Below is a small trained network, with its code and all its weights. Each question gives an input and a target symbol and asks what happens when units are switched off, that is, made to give their printed mean instead of their output.

import numpy as np


def w(rows, s, z=0):
    codes = np.array(rows[::2]) - 128.0
    scale = np.full(codes.shape[1], s)
    scale[-1] = z or s
    return codes * scale


def softmax(a):
    e = np.exp(a - a.max(-1, keepdims=True))
    return e / e.sum(-1, keepdims=True)


def log_softmax(a):
    a = a - a.max(-1, keepdims=True)
    return a - np.log(np.exp(a).sum(-1, keepdims=True))


def net(x, mask):
    ids = ['ΓΔΞΠΣεζθλτφω'.index(c) for c in x.split()]
    T = len(ids)
    res = E[ids] + P[:T]
    u = 0
    for l in range(2):
        r = res
        for j in range(3):
            rows = slice(2 * j, 2 * j + 2)
            q, k, v = (r @ M[l][rows].T for M in (Q, K, V))
            z = softmax(np.where(np.tri(T) > 0, q @ k.T / 2**0.5, -1e9)) @ v
            o = O[l][rows]
            res = res + np.where(mask[u + j], z, o[:, -1]) @ o[:, :-1]
        u += 3
    return log_softmax(res[-1] @ U[:, :-1].T + U[:, -1])


Q, K, V, O = {}, {}, {}, {}
E = w([
[192,139,174],'Γ',
[110,87,180],'Δ',
[160,190,109],'Ξ',
[155,41,91],'Π',
[48,156,90],'Σ',
[205,148,85],'ε',
[250,140,247],'ζ',
[93,138,55],'θ',
[114,74,70],'λ',
[51,84,109],'τ',
[113,224,121],'φ',
[52,190,168],'ω',
],0.012)
P = w([
[161,131,116],'0',
[123,93,149],'1',
[110,94,179],'2',
[170,86,164],'3',
[174,134,218],'4',
[128,126,254],'5',
[125,106,232],'6',
[160,102,189],'7',
[150,128,200],'8',
],0.004)
Q[0] = w([
[248,130,97],'L0H1',
[225,122,90],'L0H1',
[186,65,97],'L0H2',
[239,201,177],'L0H2',
[103,200,255],'L0H3',
[160,225,236],'L0H3',
],0.0099)
K[0] = w([
[168,112,195],'L0H1',
[171,87,206],'L0H1',
[95,189,171],'L0H2',
[10,98,81],'L0H2',
[131,184,195],'L0H3',
[163,190,212],'L0H3',
],0.013)
V[0] = w([
[137,170,25],'L0H1',
[227,60,186],'L0H1',
[46,138,222],'L0H2',
[225,190,184],'L0H2',
[185,2,120],'L0H3',
[192,145,224],'L0H3',
],0.0085)
O[0] = w([
[199,128,106,59],'L0H1',
[94,135,182,204],'L0H1',
[10,140,87,165],'L0H2',
[135,230,194,165],'L0H2',
[92,120,235,153],'L0H3',
[86,148,125,251],'L0H3',
],0.012,0.003)
Q[1] = w([
[255,32,103],'L1H1',
[97,153,181],'L1H1',
[59,110,133],'L1H2',
[66,155,113],'L1H2',
[91,147,108],'L1H3',
[165,192,136],'L1H3',
],0.0082)
K[1] = w([
[255,141,107],'L1H1',
[61,139,107],'L1H1',
[100,157,158],'L1H2',
[70,159,123],'L1H2',
[76,124,119],'L1H3',
[109,102,198],'L1H3',
],0.0097)
V[1] = w([
[172,190,61],'L1H1',
[143,18,37],'L1H1',
[89,245,1],'L1H2',
[31,224,24],'L1H2',
[12,77,175],'L1H3',
[43,60,169],'L1H3',
],0.0071)
O[1] = w([
[172,97,170,44],'L1H1',
[173,42,67,3],'L1H1',
[126,45,236,84],'L1H2',
[45,50,254,121],'L1H2',
[53,104,98,178],'L1H3',
[30,110,68,160],'L1H3',
],0.0092,0.0062)
U = w([
[123,216,154,171],'Γ',
[69,118,76,172],'Δ',
[202,161,163,118],'Ξ',
[164,170,1,89],'Π',
[164,47,102,142],'Σ',
[226,208,118,97],'ε',
[115,180,127,2],'ζ',
[217,98,83,158],'θ',
[181,124,23,115],'λ',
[114,43,29,100],'τ',
[186,116,206,123],'φ',
[106,49,174,109],'ω',
],0.0045,0.0089)

Each question gives the input, a string of symbols that net reads in full, and the target symbol t.
The units are the heads (2 rows each of Q, K, V and O). Each row of codes is followed by its name. A weight is (code - 128) times the scale printed after its matrix; where a second scale follows, it is the last column's (O and U).
mask holds one flag per head, layer by layer. A switched-off head (its flag False) gives its mean, the last column of its rows in O, instead of its output. The means were averaged over made-up inputs and are rounded, as every weight is.
A unit's drop is (log p(t) with every unit on - log p(t) with that unit switched off) / (log p(t) with every unit on - log p(t) with every unit switched off).
The circuit of an input: a set's keep is (log p(t) with only the set's units on - log p(t) with every unit switched off) / (log p(t) with every unit on - log p(t) with every unit switched off). Starting from all 6 units, units are removed one at a time, each time the one whose removal leaves the highest keep (on an exact tie, the one counted first), for as long as the keep stays at least 0.8.
circuit, biggest first: the units of the circuit, biggest drop first
unit that matters most: the unit with the biggest drop
which heads matter: for each layer, one digit per head in row order, 1 if its drop is at least 0.15 and else 0, layers parted by /
drop when u is switched off: that unit's drop, to one decimal
input ε Γ θ, target ε: circuit, biggest first : [L0H2 L1H3 L1H2 L0H1]
input ω φ Π, target ω: circuit, biggest first : [L1H2 L0H2]
input ε τ τ, target ε: circuit, biggest first : [L0H2 L1H2 L1H3 L0H1]
input θ θ θ Σ, target θ: which heads matter : 111 / 101
input Δ Δ Π, target Δ: unit that matters most : L1H3
input Δ Γ Δ ω Δ Δ Δ ω φ, target Δ: circuit, biggest first : [L1H3 L0H2 L0H1]
input τ Δ Π, target τ: which heads matter : 010 / 101
input φ Δ ζ ζ Γ τ τ ζ φ, target Δ: circuit, biggest first : [L1H3 L0H1 L0H3]
input Π θ Δ, target Π: circuit, biggest first : [L1H2 L0H3 L0H2]
input ζ Δ τ, target Γ: which heads matter : 010 / 100
input Ξ ε ζ, target Γ: circuit, biggest first : [L0H1 L1H1 L0H3]
input ζ τ θ, target Γ: circuit, biggest first : [L0H2 L1H1]
input φ Σ λ, target φ: circuit, biggest first : [L1H2 L1H3 L0H3 L0H1]
input ω Ξ ζ, target Γ: circuit, biggest first : [L0H1 L0H3 L1H1]
input φ Σ φ Δ, target φ: circuit, biggest first : [L1H2 L1H3 L0H3 L0H1]
input Π Γ λ, target Π: unit that matters most : L1H2
input τ Σ τ, target τ: which heads matter : 010 / 100
input Γ Δ ω Σ ζ λ φ Π, target Γ: drop when L0H2 is switched off : 0.5
input φ Γ φ φ, target φ: drop when L1H2 is switched off : 0.8
input Π θ Ξ, target Π: unit that matters most : L1H2
input λ Π Δ Δ Ξ, target Π: drop when L1H1 is switched off : 0.1
